Below are the code and all the weights of a small trained network. Each question names an input and a target symbol and asks about switching units off, where a switched-off unit gives its printed mean instead of its output.

import numpy as np


def w(rows, s, z=0):
    codes = np.array(rows[::2]) - 128.0
    scale = np.full(codes.shape[1], s)
    scale[-1] = z or s
    return codes * scale


def f(y):
    return np.maximum(y, 0)


def softmax(a):
    e = np.exp(a - a.max(-1, keepdims=True))
    return e / e.sum(-1, keepdims=True)


def log_softmax(a):
    a = a - a.max(-1, keepdims=True)
    return a - np.log(np.exp(a).sum(-1, keepdims=True))


def net(x, mask):
    ids = ['αδθξπψ'.index(c) for c in x.split()]
    T = len(ids)
    res = E[ids] + P[:T]
    u = 0
    for l in range(2):
        q, k, v = (res @ M[l].T for M in (Q, K, V))
        z = softmax(np.where(np.tri(T) > 0, q @ k.T / 2**0.5, -1e9)) @ v
        res = res + np.where(mask[u], z, O[l][:, -1]) @ O[l][:, :-1]
        u += 1
        y = f(res @ A[l][:, :-1].T + A[l][:, -1])
        res = res + np.where(mask[u : u + 4], y, B[l][:, -1]) @ B[l][:, :-1]
        u += 4
    return log_softmax(res[-1] @ U[:, :-1].T + U[:, -1])


Q, K, V, O, A, B = {}, {}, {}, {}, {}, {}
E = w([
[155,139,71,31,240],'α',
[117,219,238,110,142],'δ',
[31,100,149,93,26],'θ',
[253,228,102,79,142],'ξ',
[72,87,149,83,187],'π',
[162,81,72,172,12],'ψ',
],0.0037)
P = w([
[73,179,42,149,119],'0',
[181,154,151,42,25],'1',
[140,94,173,195,162],'2',
[173,165,173,18,9],'3',
[162,71,203,205,171],'4',
[159,174,197,1,29],'5',
[50,190,22,166,122],'6',
],0.0038)
Q[0] = w([
[85,62,194,252,181],'0.h1',
[172,170,156,168,237],'0.h1',
],0.037)
K[0] = w([
[171,3,248,130,113],'0.h1',
[203,120,158,74,211],'0.h1',
],0.034)
V[0] = w([
[250,215,124,111,233],'0.h1',
[26,173,233,82,156],'0.h1',
],0.016)
O[0] = w([
[163,205,2,63,149,4],'0.h1',
[18,175,168,58,102,212],'0.h1',
],0.011,0.0024)
A[0] = w([
[55,182,100,117,155,228],'0.n1',
[179,122,54,141,115,130],'0.n2',
[161,74,180,139,122,4],'0.n3',
[49,68,66,134,246,187],'0.n4',
],0.013,0.0018)
B[0] = w([
[167,147,110,160,42,248],'0.n1',
[61,159,118,106,173,197],'0.n2',
[66,134,111,181,162,255],'0.n3',
[110,9,132,77,80,149],'0.n4',
],0.014,0.0062)
Q[1] = w([
[136,152,128,174,218],'1.h1',
[109,103,154,3,164],'1.h1',
],0.02)
K[1] = w([
[89,175,139,117,217],'1.h1',
[93,74,3,98,115],'1.h1',
],0.019)
V[1] = w([
[151,45,128,110,1],'1.h1',
[112,232,224,215,121],'1.h1',
],0.0081)
O[1] = w([
[221,93,198,49,107,175],'1.h1',
[119,136,112,212,2,254],'1.h1',
],0.0056,0.0076)
A[1] = w([
[200,50,165,136,202,11],'1.n1',
[215,17,252,113,167,78],'1.n2',
[193,124,167,61,207,22],'1.n3',
[221,79,92,219,162,243],'1.n4',
],0.012,0.0012)
B[1] = w([
[123,214,124,176,70,164],'1.n1',
[172,158,225,81,251,235],'1.n2',
[95,14,65,92,85,235],'1.n3',
[233,104,75,178,179,254],'1.n4',
],0.012,0.004)
U = w([
[122,28,84,80,114,48],'α',
[227,200,119,95,3,255],'δ',
[14,71,201,184,120,114],'θ',
[97,225,86,113,190,96],'ξ',
[162,112,196,94,181,130],'π',
[227,69,102,193,159,111],'ψ',
],0.0028,0.0027)

Each question gives the input, a string of symbols that net reads in full, and the target symbol t.
The units are the heads (2 rows each of Q, K, V and O) and the neurons (one row each of A and B). Each row of codes is followed by its name. A weight is (code - 128) times the scale printed after its matrix; where a second scale follows, it is the last column's (O, A, B and U).
mask holds one flag per unit, layer by layer, with each layer's heads first. A switched-off unit (its flag False) gives its mean, the last column of its rows in O or B, instead of its output. The means were averaged over made-up inputs and are rounded, as every weight is.
A unit's drop is (log p(t) with every unit on - log p(t) with that unit switched off) / (log p(t) with every unit on - log p(t) with every unit switched off).
The circuit of an input: a set's keep is (log p(t) with only the set's units on - log p(t) with every unit switched off) / (log p(t) with every unit on - log p(t) with every unit switched off). Starting from all 10 units, units are removed one at a time, each time the one whose removal leaves the highest keep (on an exact tie, the one counted first), for as long as the keep stays at least 0.8.
units of the circuit, in order: the units of the circuit, biggest drop first
most important unit: the unit with the biggest drop
top k neurons: the k neurons with the biggest drops, biggest first
top k neurons in layer l: the k neurons of layer l with the biggest drops, biggest first
drop when u is switched off: that unit's drop, to one decimal
input δ ψ ψ, target ψ: most important unit	0.h1
input π α θ δ δ α, target π: units of the circuit, in order	[1.n2; 1.h1; 0.n3; 0.n4]
input θ α δ ψ π ψ, target θ: units of the circuit, in order	[0.h1; 0.n3]
input π θ ξ θ θ ψ, target π: top 3 neurons	[1.n2; 0.n3; 0.n1]
input π α δ ξ, target π: top 3 neurons	[1.n2; 0.n3; 0.n4]
input π π ξ δ ξ θ, target π: top 3 neurons	[1.n2; 0.n4; 0.n3]
input α δ ψ π, target α: top 4 neurons	[0.n3; 0.n4; 1.n3; 0.n2]
input α δ θ δ, target α: top 4 neurons	[0.n3; 0.n4; 1.n3; 0.n1]
input ξ ψ π ψ, target ξ: units of the circuit, in order	[0.n2; 0.h1; 1.h1]
input π θ δ π θ θ, target π: top 4 neurons	[1.n2; 0.n3; 0.n4; 0.n1]
input ξ θ δ δ δ ψ, target ξ: units of the circuit, in order	[0.h1; 0.n2; 1.h1]
input π ξ ψ ψ π, target π: top 3 neurons	[1.n2; 0.n4; 0.n3]
input δ θ π, target π: top 2 neurons in layer 0	[0.n3; 0.n2]
input θ θ ψ α α α, target θ: most important unit	0.h1
input α π δ ψ π ξ, target α: top 2 neurons	[0.n3; 1.n3]
input α π θ π δ π, target α: top 3 neurons	[0.n3; 1.n3; 0.n4]
input π δ π π δ δ, target π: top 3 neurons	[1.n2; 0.n3; 0.n4]
input δ θ δ π ξ θ θ, target θ: drop when 0.h1 is switched off	1.4
input α δ δ δ δ ψ, target α: drop when 1.h1 is switched off	1.1
input δ α θ α ξ π, target δ: drop when 0.h1 is switched off	1.1
input α ξ θ θ, target α: top neuron	[0.n3]
